Below are the code and all the weights of a small trained network. Each question names an input and a class and asks about switching units off, where a switched-off unit gives its printed mean instead of its output.

import numpy as np


def w(rows, s, z=0):
    codes = np.array(rows[::2]) - 128.0
    scale = np.full(codes.shape[1], s)
    scale[-1] = z or s
    return codes * scale


def norm(h):
    return h / np.sqrt((h * h).mean(-1, keepdims=True) + 1e-5)


def f(y):
    return np.maximum(y, 0)


def log_softmax(a):
    a = a - a.max(-1, keepdims=True)
    return a - np.log(np.exp(a).sum(-1, keepdims=True))


def net(x, mask):
    res = np.array(x, float).reshape(1, 7) / 4 @ E
    u = 0
    for l in range(2):
        y = f(norm(res) @ A[l][:, :-1].T + A[l][:, -1])
        res = res + np.where(mask[u : u + 7], y, B[l][:, -1]) @ B[l][:, :-1]
        u += 7
    return log_softmax(norm(res)[-1] @ U[:, :-1].T + U[:, -1])


A, B = {}, {}
E = w([
[120,130,73,109],'x0',
[207,168,86,121],'x1',
[140,184,134,3],'x2',
[137,113,154,126],'x3',
[111,150,47,129],'x4',
[137,160,148,150],'x5',
[93,76,107,68],'x6',
],0.0064)
A[0] = w([
[170,2,47,126,163],'0.n0',
[112,131,162,41,51],'0.n1',
[99,106,145,11,153],'0.n2',
[99,113,98,179,124],'0.n3',
[206,107,194,104,185],'0.n4',
[191,107,193,166,46],'0.n5',
[80,128,249,181,5],'0.n6',
],0.0082,0.0021)
B[0] = w([
[121,42,83,98,239],'0.n0',
[136,107,87,67,202],'0.n1',
[121,1,61,98,253],'0.n2',
[94,164,85,57,189],'0.n3',
[28,116,112,116,218],'0.n4',
[94,112,253,210,189],'0.n5',
[89,155,152,161,210],'0.n6',
],0.0087,0.0044)
A[1] = w([
[122,100,115,152,132],'1.n0',
[131,198,142,175,112],'1.n1',
[131,102,178,59,170],'1.n2',
[50,92,131,151,251],'1.n3',
[5,100,126,140,69],'1.n4',
[81,31,58,91,162],'1.n5',
[58,38,2,111,197],'1.n6',
],0.0089,0.0021)
B[1] = w([
[155,90,128,129,146],'1.n0',
[88,176,131,111,147],'1.n1',
[220,124,9,176,157],'1.n2',
[75,124,151,4,191],'1.n3',
[175,96,165,124,180],'1.n4',
[62,122,1,90,230],'1.n5',
[82,162,87,45,254],'1.n6',
],0.0072,0.012)
U = w([
[90,123,249,155,232],'0',
[255,208,139,171,1],'1',
[114,29,47,57,168],'2',
],0.0098,0.004)

Each question gives the input, the list of numbers given to net, and the class t.
The units are the neurons (one row each of A and B). Each row of codes is followed by its name. A weight is (code - 128) times the scale printed after its matrix; where a second scale follows, it is the last column's (A, B and U).
mask holds one flag per neuron, layer by layer. A switched-off neuron (its flag False) gives its mean, the last column of its row in B, instead of its output. The means were averaged over made-up inputs and are rounded, as every weight is.
A unit's drop is (log p(t) with every unit on - log p(t) with that unit switched off) / (log p(t) with every unit on - log p(t) with every unit switched off).
The circuit of an input: a set's keep is (log p(t) with only the set's units on - log p(t) with every unit switched off) / (log p(t) with every unit on - log p(t) with every unit switched off). Starting from the 12 units with the biggest drops (on a tie, the unit counted first), units are removed one at a time, each time the one whose removal leaves the highest keep (on an exact tie, the one counted first), for as long as the keep stays at least 0.8.
circuit, biggest first: the units of the circuit, biggest drop first
most important unit: the unit with the biggest drop
k most important neurons: the k neurons with the biggest drops, biggest first
top k neurons in layer l: the k neurons of layer l with the biggest drops, biggest first
drop of u: that unit's drop, to one decimal
input [5,7,8,8,0,8,-5], class 1: most important unit => 1.n5
input [2,-4,4,3,2,7,-4], class 1: top 3 neurons in layer 1 => (1.n5, 1.n6, 1.n3)
input [-7,4,-7,-3,5,-6,-8], class 1: circuit, biggest first => (0.n2, 1.n5, 1.n6)
input [6,7,-4,-5,-6,6,0], class 0: 2 most important neurons => (0.n2, 1.n5)
input [-7,1,-8,8,4,-8,-6], class 0: circuit, biggest first => (0.n2, 1.n5, 0.n5)
input [-4,6,1,2,8,6,1], class 1: top 2 neurons in layer 0 => (0.n2, 0.n0)
input [-3,8,-1,8,8,-3,-4], class 1: top 3 neurons in layer 1 => (1.n5, 1.n3, 1.n6)
input [-1,-5,1,-7,6,8,-4], class 1: 2 most important neurons => (0.n2, 0.n0)
input [-2,1,3,2,3,2,-5], class 1: top 3 neurons in layer 0 => (0.n2, 0.n5, 0.n6)
input [5,5,-1,3,3,1,-4], class 1: top 4 neurons in layer 0 => (0.n2, 0.n4, 0.n0, 0.n1)
input [2,1,3,-7,5,8,-4], class 1: top 2 neurons in layer 1 => (1.n5, 1.n6)
input [2,7,-3,-3,4,-3,-5], class 1: top 3 neurons in layer 0 => (0.n2, 0.n4, 0.n1)
input [4,3,-3,-4,-1,7,-2], class 1: top 2 neurons in layer 0 => (0.n2, 0.n4)
input [-4,-6,-2,6,-6,-5,1], class 0: top neuron in layer 0 => (0.n6)
input [1,1,2,-3,7,6,-6], class 1: drop of 1.n5 => 0.2
input [5,-8,-1,-6,-4,-6,-6], class 0: drop of 1.n3 => -0.1
input [5,6,-7,8,-8,8,-8], class 0: drop of 0.n0 => 0.0
input [-3,-1,-7,1,2,2,-3], class 0: drop of 1.n5 => 0.1
